Below is a small trained network, with its code and all its weights. Each question gives an input and a class and asks what happens when units are switched off, that is, made to give their printed mean instead of their output.

import numpy as np


def w(rows, s, z=0):
    codes = np.array(rows[::2]) - 128.0
    scale = np.full(codes.shape[1], s)
    scale[-1] = z or s
    return codes * scale


def f(y):
    return y / 2 * (1 + np.tanh(0.7978845608 * (y + 0.044715 * y**3)))


def log_softmax(a):
    a = a - a.max(-1, keepdims=True)
    return a - np.log(np.exp(a).sum(-1, keepdims=True))


def net(x, mask):
    res = np.array(x, float).reshape(1, 7) / 4 @ E
    y = f(res @ A[0][:, :-1].T + A[0][:, -1])
    res = res + np.where(mask, y, B[0][:, -1]) @ B[0][:, :-1]
    return log_softmax(res[-1] @ U[:, :-1].T + U[:, -1])


A, B = {}, {}
E = w([
[122,167,86,166,44,157,168],'x0',
[83,170,161,92,100,184,116],'x1',
[90,66,188,255,88,117,142],'x2',
[5,73,67,97,178,220,102],'x3',
[67,190,66,177,202,83,242],'x4',
[247,134,47,146,112,182,98],'x5',
[254,90,39,180,122,121,196],'x6',
],0.0091)
A[0] = w([
[145,97,145,161,112,143,63,119],'n1',
[141,213,135,167,54,67,136,149],'n2',
[36,140,181,171,154,140,54,196],'n3',
[124,138,131,67,73,200,63,143],'n4',
[226,88,169,201,52,138,150,195],'n5',
[157,119,179,156,101,56,80,121],'n6',
[154,173,154,130,42,22,161,117],'n7',
[127,119,129,93,80,209,93,247],'n8',
[66,1,197,188,124,115,166,150],'n9',
[64,137,89,68,160,142,135,54],'n10',
[78,127,58,167,93,181,150,135],'n11',
[160,102,67,173,146,168,167,111],'n12',
[189,104,63,224,98,155,144,189],'n13',
[95,135,83,160,126,171,142,157],'n14',
[69,168,171,113,166,121,132,2],'n15',
[20,186,166,151,108,175,187,162],'n16',
[105,81,127,129,182,155,94,83],'n17',
[160,134,150,122,87,101,102,139],'n18',
[164,166,117,103,109,124,103,173],'n19',
[180,175,106,140,137,149,134,100],'n20',
],0.013,0.0055)
B[0] = w([
[133,120,104,124,52,170,143,169],'n1',
[108,124,137,149,231,140,145,202],'n2',
[106,53,131,10,143,100,114,230],'n3',
[125,58,185,85,51,166,41,198],'n4',
[175,183,105,176,163,228,68,242],'n5',
[93,136,154,189,126,128,134,186],'n6',
[122,124,137,155,233,110,151,213],'n7',
[131,63,150,73,122,127,69,198],'n8',
[170,50,161,202,141,54,122,243],'n9',
[167,182,178,193,86,117,85,178],'n10',
[160,128,116,224,126,39,88,185],'n11',
[182,110,56,109,125,120,113,210],'n12',
[129,154,33,88,148,173,129,251],'n13',
[135,139,89,166,90,79,105,172],'n14',
[122,194,97,23,156,148,187,177],'n15',
[67,214,130,79,200,159,91,229],'n16',
[112,24,119,82,159,113,159,172],'n17',
[151,118,170,142,164,163,146,165],'n18',
[79,83,175,113,157,136,137,166],'n19',
[115,62,108,98,113,109,182,168],'n20',
],0.011,0.017)
U = w([
[133,156,72,38,185,141,131,144],'0',
[114,245,134,78,83,121,139,80],'1',
[158,90,160,203,96,12,76,222],'2',
[192,94,80,165,46,172,122,140],'3',
[147,137,187,144,36,132,186,3],'4',
[102,104,191,102,176,52,183,137],'5',
[124,105,220,58,71,238,52,140],'6',
[150,211,157,238,164,179,127,158],'7',
],0.011,0.0044)

Each question gives the input, the list of numbers given to net, and the class t.
The units are the neurons (one row each of A and B). Each row of codes is followed by its name. A weight is (code - 128) times the scale printed after its matrix; where a second scale follows, it is the last column's (A, B and U).
mask holds one flag per neuron, in row order. A switched-off neuron (its flag False) gives its mean, the last column of its row in B, instead of its output. The means were averaged over made-up inputs and are rounded, as every weight is.
A unit's drop is (log p(t) with every unit on - log p(t) with that unit switched off) / (log p(t) with every unit on - log p(t) with every unit switched off).
The circuit of an input: a set's keep is (log p(t) with only the set's units on - log p(t) with every unit switched off) / (log p(t) with every unit on - log p(t) with every unit switched off). Starting from the 12 units with the biggest drops (on a tie, the unit counted first), units are removed one at a time, each time the one whose removal leaves the highest keep (on an exact tie, the one counted first), for as long as the keep stays at least 0.8.
units of the circuit, in order: the units of the circuit, biggest drop first
top k neurons: the k neurons with the biggest drops, biggest first
drop when u is switched off: that unit's drop, to one decimal
input [6,4,7,8,7,8,-1], class 2: units of the circuit, in order	[n11]
input [6,3,3,-1,7,8,0], class 7: top 3 neurons	[n3; n11; n15]
input [-5,-1,4,3,6,4,-4], class 5: top 2 neurons	[n13; n5]
input [-3,-4,4,8,-1,-3,-4], class 5: units of the circuit, in order	[n3; n9]
input [0,-1,-8,-4,6,5,-4], class 5: units of the circuit, in order	[n13; n5]
input [2,2,0,1,3,5,-1], class 3: units of the circuit, in order	[n16; n7]
input [8,-6,3,3,-2,-7,-5], class 5: units of the circuit, in order	[n16; n9]
input [6,0,2,-3,-1,7,1], class 7: top 3 neurons	[n5; n3; n2]
input [8,5,1,8,4,3,-5], class 6: top 4 neurons	[n16; n4; n9; n8]
input [-1,3,8,4,4,5,-5], class 2: top 2 neurons	[n11; n9]
input [-5,0,2,6,2,-3,-2], class 5: top 2 neurons	[n9; n13]
input [0,4,-4,-4,2,4,-2], class 5: top 2 neurons	[n5; n13]
input [3,2,8,2,4,-2,0], class 2: top 2 neurons	[n9; n11]
input [-5,4,8,-6,-6,-1,1], class 7: units of the circuit, in order	[n5]
input [7,1,3,-6,4,4,4], class 7: top 2 neurons	[n5; n3]
input [-1,7,-1,3,6,-8,7], class 1: top 2 neurons	[n16; n5]
input [-4,-1,1,-8,-2,8,-7], class 7: drop when n3 is switched off	0.4
input [-6,-4,0,5,-5,-7,6], class 2: drop when n9 is switched off	0.3
input [6,3,-8,6,2,0,8], class 3: drop when n9 is switched off	0.1
input [0,3,8,1,-3,-8,3], class 2: units of the circuit, in order	[n9]
input [-4,-6,-6,3,-6,6,5], class 6: drop when n3 is switched off	0.0
